
[[  25 -223  446   15  158 -231    0  -17  -93  -93  -12   83 -145  -39
   122  -44   38  211   87 -212 -118  -45 -101 -142  -36  -25  123 -188
   257   68  134  -24   83 -313 -206  -50   41  168  -65 -412  -67]
 [ 323  156 -194   71   91  123  -55   43  314    3  230 -139  -51 -202
  -184  157  -83 -242 -152  247  -11   46   67 -288   43 -307    4  -16
  -198  -48 -246  338 -134   15  230  254 -218  -88 -190  228 -105]
 [  59 -121  380 -185   50  -21  133  100 -157 -161  -91  216  153 -146
    13   -3  -72  289   77 -230 -135  -91 -177  -94   95  139  101  -73
    50   88   39 -117   38 -168  -99  119 -262   46 -139 -426 -120]
 [ 211  -76  321   24  142 -109  -79   86  109 -153    3  147  -67 -239
   -94   -3  -13  106   58  -69 -132   34  -23 -285  146  -97   92 -185
    37  130 -122   80   52 -242  -34  247 -141   38 -235 -333 -209]
 [ -66  -13  421  218  240   69   87   99  163   33  155 -137 -600 -121
    67  122  -49   50   71   14   53 -106  -73  -76 -214 -385  -47  -10
   196  -85  298  184  -93 -127 -181 -308   57  173  -72 -151  266]
 [ 193 -415  554 -271   32 -354  -10  103 -386 -321 -246  569  148 -183
   -63  -36  -72  475  234 -356 -192  168 -319 -196  226  226  496 -259
    61  398 -272  138    0 -537   33  131 -428   33 -300 -823 -353]
 [ 241  650 -371 -352  -72  118 -134 -438  358   69  161 -326   49  181
   234  -60  137 -280 -388  320  259 -247  299  211 -430  -83 -669  160
  -246 -498   25 -211   85  479   66  351 -268  466  116  542  -67]
 [ 182  236  199 -231   88  169  286   36   33 -357 -187  247   10 -269
   -37  156 -238  197  224 -104  180  183  -54  -98   73 -231  -38  164
  -199   69   48  265 -149  -97  312  -10 -796   17 -280 -317 -182]
 [  28   -1  341 -265   86   96  356   81 -191 -299 -170  280   14 -119
    44  149 -182  335  226 -206   93   86 -227  -41  -41 -104  138   80
   -56  116  121  260 -188 -163  171 -234 -666   25 -198 -452  -50]
 [ 376  237 -206  -72  151 -278 -296 -374  308  -56  162 -193  -21  104
   162 -175  221 -235 -179   88    8   -4  364 -169 -158 -198 -190 -178
    60 -179  -78  -42  197 -130   -9  319    1  368   36  128 -337]
 [  78  676 -400 -448  -81  448  286 -251  196    8  127 -282  135  185
   204  152  -53 -173 -289  269  351 -245   91  277 -472 -161 -559  374
  -353 -484  176   31 -186  591  234  -25 -632  253  101  533  148]
 [  87   -7  292  -24  133  -73  -51   -5   92  -44   80    0 -141  -59
    71  -52   63   87  -21  -69  -80 -139   12  -97  -85  -79  -51 -124
   132  -58   86  -78   87 -132 -194   91   -7  207  -57 -217  -47]
 [ 137 -162  198  389  471 -124  -45   99  289  -41  327 -198 -486  -10
     0  -17  183 -111  103  -45 -163   -3  213 -475 -113 -603  304 -322
   389   60  185  382  -17 -488 -187 -298  245  111  -21 -229  -23]
 [ 146 -307  442 -155   69 -438 -392  -26 -147   86  139  183 -356   93
    89 -215  224  201  -56  -68 -161 -216 -141   49 -247  134  270 -338
   235   47 -208  -69  107 -372 -402   71  166  491  -14 -454  -48]
 [ 152 -252  629   90   71 -413   22 -145 -182 -258 -363  303  -62 -421
   117   22 -301  304  287 -408  -22  323 -205 -146  385  102   21   11
   193  195  108 -164  208 -533   45  216 -149   41 -288 -589 -327]
 [ 227  258  202 -145  146  -58  -97 -120  222 -210  -27   72 -143 -116
    75  -90   73   64   54  -26   76   -6  179 -102  -78 -188 -206  -63
    -5  -67   40  -33  118 -100  -28  197 -311  323 -138 -242 -232]
 [-207 -254  316 -216 -131 -100    4  -73 -307  278  138 -106   44  238
   244  -25   95  187 -318  -61 -160 -502 -360  271 -333  435  -94  -72
   179 -221  121 -401   63  179 -447   10  296  269  181    6  299]
 [  25  192   21 -323    5  243  337  -18  -76  -94    1   -6  272   27
   119   69  -96  121  -58 -108   23 -195  -73   63 -130   44 -133  153
   -93 -166  203 -105  -68  138   34  -22 -444   75   21  -32    9]
 [  58 -160 -126  -31  -99  230  221  176 -104  178  213 -141  333  -93
  -141  270 -207  -79 -292  104 -195 -182 -329 -123   71  139  136   73
  -160  -57 -168  113 -215  181  111  161  -88 -317  -61  287  152]
 [  96 -279   -9 -197   60  -62  273   25 -291  -86   48   63  531   94
    64   13  -31  135  -48 -298 -289  -98 -153 -203  101  200  345 -106
   121   75   21  -36  -22 -241  -11   11 -169 -120   48 -194 -177]
 [ 149 -347  403  243  406   39  135  473   93 -205  190  143   95 -267
  -230  -66   59  160  217 -319 -511  -97   57 -638  362 -225  534 -388
   306  288   63   78   60 -576 -273   53   71 -208 -159 -637 -222]
 [ 110  392 -240 -191  109  217  170 -183  206    1  198 -285   42  162
   202    8   61 -161 -177   79  115 -224  196   34 -325 -231 -283  130
   -34 -348  257  -34  -34  172    5  -66 -249  252  148  274   34]
 [-104  -27  215   94  288  -28  239 -124  115 -174   66 -202  -28  164
   203   45  193   70   13 -101  -69  -55  106 -338 -196 -304  -81 -222
   278  -36  375  160   21  -33  -91 -244   49   27   31 -122   -1]
 [ -50  106  -92   63  -83 -168   53 -542  138   20  -45 -426  273  161
   279  194   59 -174 -389  184   85   29   -6 -162 -150   49 -603  -41
    -7 -241  124  -62  118  485  175  301  203  -85   13  555  -18]
 [ -42 -355  415  169  -72  200  158  415 -108  112   77   92  -70 -415
  -306  372 -336  153  -87   84 -199  -81 -561 -176  216   80  222   22
  -130  161 -225  241 -254   55   35  143  -51 -393 -325  -84  264]
 [ 124 -274  172  -88  -71 -144   25   14 -210    7   -7  121  142 -115
   -38  138 -152  116  -98  -44 -125   16 -338 -102   92  181  206  -54
   -46  102 -218  118  -91 -125   94  168 -141  -99 -162 -113  -63]
 [ 162   37 -152   10   79   53   29  -38  148   79  243 -229  152   24
    11   53   39 -167 -230   85 -133 -159   50 -193  -62  -81  -28  -69
     8 -146  -25   19  -10   42  -18  165   28  -10   24  213  -32]
 [ 296  -65  461 -150  120 -205 -261  140  -11  -88   21  343 -451 -243
   -62 -131  -36  212  168 -102  -24  -37  -91   31  -23  -77  252 -103
    48  101 -187   46   21 -483 -170   95 -282  424 -203 -591 -153]
 [ 271   65  -26 -164  126 -487 -105 -550   35 -292 -160   10  102  171
   292  -82  154   -4    2 -102  119  304  194 -213 -118 -139  -95 -200
   107   15  -12  181  142 -241  241  104 -245  250  -54 -126 -456]
 [  77 -313  -29  -58   46 -235   53 -132 -218   96  157 -111  169  199
   161   16   45  -13 -178 -115 -186  -94 -161 -113 -113   96  254 -155
   188  -29  -16   64  -33 -203  -60  -74  117   31  104   18  -28]
 [ 126  606 -278 -367  -65  377  240 -217  210  -37   56 -202  159   30
   156  118 -109 -128 -214  176  282 -179  112  192 -286 -120 -531  345
  -314 -403  164  -69  -96  455  206  120 -576  212   24  400   36]
 [ 328  134 -212 -256  -78 -199 -132 -315   32  -49    5   -8  157   39
    76   48  -15 -110 -205  140  103  109  -12  -29 -100   19  -95   -4
  -195  -84 -284  154  -26   39  279  303 -336  143 -102  182 -243]
 [ 216   18   42  -88  211  -94    6  -39  109 -156  108   -6  185   25
    60 -135  157   15   -9 -141 -192  -83  198 -290   18 -102   84 -220
   136   -9   46  -58  130 -236 -110  164  -95  132   -3 -225 -287]
 [  39 -110  620  100  102  -94 -145  131   97  -42    1  123 -391 -283
   -58    9  -20  207   60  -22  -74 -101 -145 -110   21  -58  -55 -147
   109   62   -5  -56   77 -149 -253  178   55  176 -229 -389   34]
 [ 219  -73 -288 -134    5 -126   52 -199  -77   45  152 -143  295  139
   105   55  -18 -149 -215    0  -82   -7  -40 -123  -72   30  126  -32
   -15  -90 -112  117  -59  -83  157   90 -123   -3   53  206 -135]
 [ -58  275 -224 -377  -45  256  358 -207 -118  117  156 -249   74  313
   325  113  -57  -40 -226   44  202 -308  -96  337 -514  -31 -229  297
   -72 -411  308  -23 -192  290   34 -337 -361  276  239  334  271]
 [-234 -468  630   -3  134 -317  -43   -1 -313  171  138  -23 -282  235
   306 -157  213  314  -53 -273 -249 -418 -251   86 -325  210  168 -284
   531  -59  314 -310  141 -277 -657 -290  499  388  193 -433  245]
 [ 138  237 -222 -215  128  174   85  -52  179   30  285 -258  484  189
   140 -198  237 -118 -273  -71 -257 -461  305 -135 -116   80 -190 -112
    93 -303  198 -464  216  122 -303  302   45  191  230  144 -147]
 [  31  187 -247 -354  -56   91   75 -216   -7  164  238 -295  546  327
   274 -160  211  -89 -427  -33 -180 -541  119  111 -268  327 -319  -27
    52 -407  179 -587  198  322 -316  299  106  264  313  315  -15]
 [  41 -185  237 -124  197   76  370  194 -189 -218    8  152  322  -48
    23   -7  -52  256  155 -375 -259 -103  -81 -260  138   -4  325 -102
   187  122  210  -17  -12 -337  -98 -125 -269  -89  -26 -467 -142]
 [ 239   64 -432 -148  -30   73   48 -103   23  166  295 -238  266  125
    15  108  -18 -264 -344  171  -71 -142  -35  -61 -151  -14   58   35
  -143 -197 -184  148 -144  105  145  133 -143   -7   69  424  -12]
 [ 141 -488  279   59  153  -80  283  308 -271 -206  -31  277  276 -251
  -182  159 -215  233  198 -317 -331  170 -308 -449  382  -14  638 -169
   102  372 -125  333 -152 -519  137  -44 -265 -376 -243 -509 -205]
 [ 198   54  229   65  196  -97 -210    6  278  -46  163  -57 -195 -100
   -11 -109  169  -25  -61   37 -128 -139  161 -240  -55 -188  -73 -241
   124  -40  -22  -54  146 -133 -222  257   87  228  -96 -173 -137]
 [ 371  120 -122 -113   49  -51  -53  -83  155 -153   32   66   31 -158
   -99  107  -86  -96  -43  123   63  196   20 -218   41 -209   73  -26
  -208   48 -289  371 -114 -109  335  225 -458   -2 -234   20 -257]
 [   4  -34  539  -81  -55   65  -54  157  -12   22  -34  144 -202 -293
   -73   89 -125  231  -45   25  -32 -200 -293   57    1  139 -158    8
   -66  -18  -57 -156   17   90 -191  265 -106  127 -225 -251  114]
 [ 314  235 -215  145   79  151  -94   -2  407   63  259 -231 -217 -217
  -182  230 -102 -333 -203  374   87   59   61 -236  -48 -406 -119   49
  -242 -119 -238  404 -177  122  268  223 -180  -60 -197  388   -7]
 [-121  -41  627  112   21  317   78  398   95  121  106   31 -362 -391
  -168  174 -188  200  -35   67  -93 -339 -331   16   14   -8 -153   67
   -18  -56   85 -139  -74  147 -304  126   29    7 -213 -198  348]
 [ 197  108  -88 -142  142   99   82   31  132  -89  175  -75  368   11
     2  -98  113  -40 -117  -96 -230 -220  177 -257   38  -23   14 -140
    40  -86   38 -161  105  -58 -116  266 -124   52   31  -58 -222]
 [ 314  260  160 -321 -119 -228 -435 -245   90   92   26  115 -473  -98
   107  -94  -26    5 -150  202  260 -103  -62  362 -310   41 -262  100
  -178 -217 -273  -99   49   -1  -50  313 -284  634 -117  -31  -53]
 [ 117  161  -48 -174  230 -217   47 -380   62 -149   71 -148  -95  318
   362 -121  222  -24   -4 -107  121   -5  243  -47 -385 -275  -91 -111
   209 -175  275   96   66 -186  -23 -254 -171  411  157  -75 -145]
 [ 245 -102 -357 -222   47 -519 -178 -563 -149   82  170 -202  -45  491
   381  -75  202 -191 -238   48  110   68   45   60 -472  -75  152 -147
   145 -169  -99  293  -41 -231  136 -209  -28  412  216  231 -146]
 [  36 -355  262  246  287 -223   -1   53  -15   27  229 -112 -352   60
    62   46   85   15   39  -89 -169  -14  -72 -296 -134 -305  375 -271
   354   81   98  327  -76 -426 -161 -323  236   70   -3 -227   62]
 [ 159 -179 -233  -76   53  104  360   65 -173  -60  116  -49  425  -11
   -57  233 -195  -49  -74  -97 -160   71 -188 -266  125  -60  362   35
   -60   65  -77  342 -244 -142  309  -82 -338 -330  -56   83  -92]
 [ 198  117  -20   13   45  -36 -179 -102  231  100  203 -179 -146  -51
     7   32   47 -168 -226  200   -4 -121   39  -87 -135 -123 -164  -61
   -43 -157 -121   31   17   76  -41  258   34  172  -59  195  -15]
 [  23  358  306  -48 -183  129 -364  -94  351  298  155 -218 -498 -206
    11   91   -3  -92 -393  466  188 -396 -130  301 -326   74 -732  118
  -226 -385 -112 -307   84  593 -255  508  140  396 -126  360  314]
 [  24 -565 -269 -118  125 -150  385   10 -490   89  270 -136  683  397
   183    1   53   16 -160 -384 -459 -181 -189 -261  -16  214  693 -209
   338   47  110   67  -94 -411  -80 -317  114 -214  292  -46  -67]
 [  94 -281  124   70   80  -74   97   77 -116   25  114   -5  -46  -74
   -46  171 -116   26  -39  -26 -122   34 -257 -199    7  -94  301  -90
    57   95 -106  320 -168 -207   84  -86  -67 -129 -119  -79   33]
 [ 214 -204 -122 -373  -36 -267   20 -185 -288  -50   42   77  706  225
   168 -197  139   98 -193 -286 -325 -189  -15 -112   53  425  213 -216
   119  -16 -108 -330  187 -205 -121  318  -66  103  134 -155 -369]
 [ 105  349  188 -333 -247   15 -254 -249   97  153  -22  -31 -198 -111
   133   16  -80   21 -304  253  232 -272 -148  414 -283  237 -604  203
  -263 -337 -118 -361   84  429  -96  463 -192  458  -88  206  102]
 [ 106 -143  -69 -253  -16 -178   19 -175 -184   67  131  -74  395  241
   200 -113  127   24 -235 -141 -213 -246  -52  -22 -122  272   80 -140
   137 -122   -4 -249  112  -68 -172  151   42  167  167    6 -130]
 [ 133 -285  164   61   68 -107   57   87 -102  -24   72   65  -40 -131
   -92  177 -135   50   -8  -28 -128   89 -258 -228   70  -78  320  -98
    17  141 -179  342 -160 -242  118  -15 -125 -142 -181 -147  -24]
 [  48  258 -340 -640 -148   63  386 -424 -290  -75  -72  -97  763  373
   436  -66   -9   63 -239 -235   56 -254    4  276 -258  370 -276  229
   -63 -355  282 -421   69  223   71   42 -467  237  282  197 -153]
 [ 204 -114  205 -326 -328  -69   -8   -9 -280  -44 -228  329  271 -333
  -138  240 -370  209 -135   53   23   97 -519   93  202  415   -4  148
  -387  121 -474   37 -125  126  312  501 -514 -130 -360  -73 -117]
 [ 216  233  -62 -166   32   54  -92  -97  217    9  156 -126  235  -17
    50 -123  114  -92 -228   41 -118 -272  176  -81  -41   66 -268  -61
   -38 -221   -5 -343  189  123 -166  448  -34  205   28  104 -170]
 [ 250  411 -179   27   17  -48 -409 -312  501  210  303 -387 -448   49
    73   17  167 -381 -398  501  205 -158  212   38 -418 -298 -507  -22
  -143 -368 -164   83   38  334  -16  324  108  402  -23  533   66]
 [ 286  342  -98 -117   45  -94 -215 -295  302   -1   98 -161  -65  -21
   129  -81   87 -177 -198  151   98  -83  230  -14 -159 -113 -380   -6
   -73 -254  -32 -141  152   82   -7  376  -98  340  -21  189 -187]
 [ -24  264  104 -266  -86  486  425  152   -1  -92  -50   19  328 -224
   -40  214 -271  140  -76  -27   26 -222 -198   52   47   93 -275  282
  -263 -159  157 -150 -127  353   97  161 -534 -124 -123   47  101]
 [  49 -127  147 -405  126  241  504  295 -310 -324  -28  355  222   41
   -92  169  -92  358  217 -213  -56   11 -261 -160  -90 -140  541  -27
  -113  235  -23  550 -392 -227  240 -422 -856 -118 -161 -517  -38]
 [ 315 -391 -189  -91  233 -243  312   -9 -286 -305   17  180  484   71
    -6   76  -79   66  176 -362 -243  333  -55 -504  227 -156  755 -207
   144  313 -108  532 -173 -676  369 -226 -435 -277  -74 -347 -439]
 [ 136  -66  177  -44 -104 -174  -91 -153  -72   54  -38   51 -382 -148
    18  264 -235   17  -84  192  231  176 -362  106 -157  -82  -19  118
  -166   -7 -240  396 -218   -1  274   -4 -272   90 -244   69  103]
 [   3  177  253 -163  -38   81    0  -81   64   46   33  -63 -145  -51
   124   25  -25   81 -143   69   85 -252  -98  160 -220   52 -341   80
   -41 -222  113 -209   38  209 -158  142 -115  274  -33   11  119]
 [ 227 -137  428  317  269 -174   91   47  114 -273 -139  140 -206 -468
   -51  110 -264  105  311 -268  -48  347  -16 -406  390 -315  141  -39
   172  207  122  178   57 -550  131   73 -155 -129 -313 -450 -283]]

[-219  -34 -256   21  151  110  243  193  -53 -110  358 -424   -1   49
  182  110 -254  -92 -209 -422  -71 -328 -276  523  142  119   31 -348
  129 -367   91  365] | 3
[  71  -13 -201 -184   27 -114  137   75   27 -297  -93  378 -149  250
 -167  127 -251   -5 -217 -200 -290  -57  194   11 -282   19   -1  -77
  117  122 -200  175] | 67
[ 222  -47   80 -242   64 -289 -165  -20   72 -145 -263  413 -130  270
  -18  -58   43   83 -110  211  -91  364  273 -522 -339 -297 -274  158
   -6  283 -172 -254] | 8
[   6  148  258  288  -86 -313 -457 -367  440   73 -439 -194  121  135
 -252 -400  637  238  286  329   71  731   19 -842 -371 -408 -177  216
 -251  366  160 -599] | 13
[-246  -18 -123   31  113  -64  276  299 -156 -145  292 -178  -16  170
 -101  147  -99  -50 -150 -441  -80 -179 -314  500   24  179  -64 -318
   90 -193   59  318] | 43
[  16   54 -167  -59  151  251  215  113 -105  -26  233 -140  -25   59
  219  105 -483  -94 -240 -280 -118 -250  -50  254  -30   15  108 -312
  253 -236 -144  314] | 11
[-293  -77 -375   20   58 -300   50 -260  595 -401 -163 -301  193  109
 -353 -205  227  215 -182 -277 -449  286   66 -319 -295 -181 -250 -179
 -307  186   49 -133] | 24
[ 162  151  -72  148    8  165    4  -12  -99   18  -43  321 -181  118
   -1   -5 -286 -131  102  -32   21 -169   63  -22   17  101  169  -91
  285  -46  -90  114] | 49
[  71  -41 -183 -100  -79 -220 -257 -235  301 -222 -406  440 -209  203
 -104 -192   45   21  159  145 -137  343  327 -511  -28 -175 -179  282
   28  260    9 -246] | 21
[-231 -100 -215 -241  -55   89  120   81  -23 -204   38 -185 -142  182
  -21  127 -390  -84 -128 -418 -288  212  -61  301   49    4   45  -66
  286  -60   -7  316] | 32
[-130  320 -157  233   72  369  276  146  -30   95  277  -62   65    9
  165   54 -371  -24   -2 -454  -13 -564 -155  520   28  211  279 -279
  209 -339  -58  497] | 29
[-213  -75 -112 -127    8 -342 -249 -190  456 -167 -261  -12   29  162
   15 -303  326  186  121   30 -121  531  123 -485   17 -345 -457  263
 -208  171  170 -327] | 41
[  10  -78 -429 -155  202  108  271  -85  215 -301  117 -268   77   49
   26   65 -466    5 -507 -327 -449 -165  132   -3 -288 -100   39 -444
   63  -80 -244  224] | 46
[-310  -72 -378 -215  -24  119  131  148   48 -206  170 -225 -162  119
  242  123 -369 -101  -97 -492 -169 -165  -93  582  263   89   68    2
  240 -286  120  459] | 47
[  68   41 -611  450  106   75   67 -383  440 -294  -67  -36  -22  -67
 -214 -215 -125 -101  -23  -95 -215 -472  136 -210   66  176  178 -409
  -32 -105   40  -14] | 4
[ -65   52 -238   86    7    4   94   31  112 -195   49 -170  -62  111
  -66   81 -106  -13 -150 -263 -143 -254  -50  262 -181   90  204 -166
   72 -109   15  253] | 70
[-286   53  113   -3  -63 -160  167  270 -143 -125   70 -156   -6  281
 -355  163   72   48  -55 -430 -145  232 -320  377 -270   90   16 -124
   85   66   39  237] | 31
[ -42  159   44  386   84 -238   93   -9  131 -110  -35  -50  158  156
 -489  -80  344  136  -32 -121  -88   10 -168 -170 -437   49  -34 -326
 -191  150  -11 -110] | 69
[ 246    6 -312   94  300  296   68 -347  170   17   -3  239   28  -70
  198 -324 -553 -131  -35  106 -157    8  283 -699  273 -170 -233 -390
  183  -77 -234 -213] | 12
[-187  108 -209 -144  134   55  217   92  182 -114  125   31  107  103
  161  -24 -246  123 -172 -381 -224 -144   53  135  -75  -76 -159 -121
    7 -113 -116  250] | 18
[-226   31 -284  260   52  -46   46  -60  233 -147   80 -263   24   48
  -78 -122   99  -12   48 -257  -54 -174 -166  149  121  100   -8 -194
  -47 -165  202   83] | 53
[  75  178  303 -273  146   82   40  182 -168  208   20  381   48  208
  286  -46 -285  108  -33  -37    4  322  103 -264 -153 -298 -314   63
  169   67 -274   -7] | 34
[  23  150 -372  324  137  308  216 -239  198  -78   52  -21   82  -39
 -142 -153 -413  -81  -46 -254 -252 -262   56 -149   24  109  152 -486
  143 -102 -142  122] | 51
[-316  -89 -211 -165  -92 -107  -73   41  179 -205  -28 -289 -128  164
   84    9    2    1   12 -298 -119  177 -101  284  110  -58  -41  165
   79  -94  219  179] | 63
[  81  372  -10  264   24  129 -165 -145  341  162  -90   -7   89  -11
  301 -205  113  158  130   56  143 -308  115 -134 -202 -145  169  121
  -69 -108   24   19] | 16
[  94   43   58  132  186  -48   26  -84   20   22  -12   67   82  114
 -102 -174  -41   21  -27   53  -54  253  -11 -474 -111 -161 -253 -281
   10   88 -120 -237] | 64
[-383 -167 -400  142  -29 -383  -66 -205  450 -399 -162 -197   -9  143
 -398 -227  359   53  117 -229 -241  282  -92 -153  149    5 -293  -47
 -210   92  313 -171] | 1
[-139   -3 -148 -205   35   84  189  217  -70 -154  173 -238  -76  163
  120  219 -331  -26 -281 -413 -191 -127 -102  483 -162   16  138 -137
  208 -164  -66  426] | 2
[  -3 -199 -263 -557  251  230   98  -67   70  -65  105  -62  -25   59
  547  -90 -739  -59 -310 -158 -299  346  251 -292  238 -402 -393 -118
  262 -127 -239   42] | 20
[  26  106 -121  198   76   -1 -158 -148  243   29  -43  -89  -12   17
  202 -213   91   20  110   74  105 -100   26 -199   68 -115  -39    5
  -29 -115  124 -111] | 0
[ -40   74  -28  215  109  -30   75  132  -39  -23  202 -365   19   84
   23   56   72  -19 -129 -156   79 -244 -270  262 -153   52  102 -274
   16 -197   89  142] | 27
[ -33  -53 -176  179  107 -243 -251 -284  436 -113 -137 -303   50   25
   51 -317  354   87   38  171   24  180   22 -472  -18 -258 -224  -23
 -228   12  201 -363] | 33
[-203   80  -55  -89  -47 -102   54    4  156 -145 -143  158   18  222
 -220  -54  -44  118   32 -280 -253  322   40  -93 -167  -80 -152   44
   34  172  -58   63] | 40
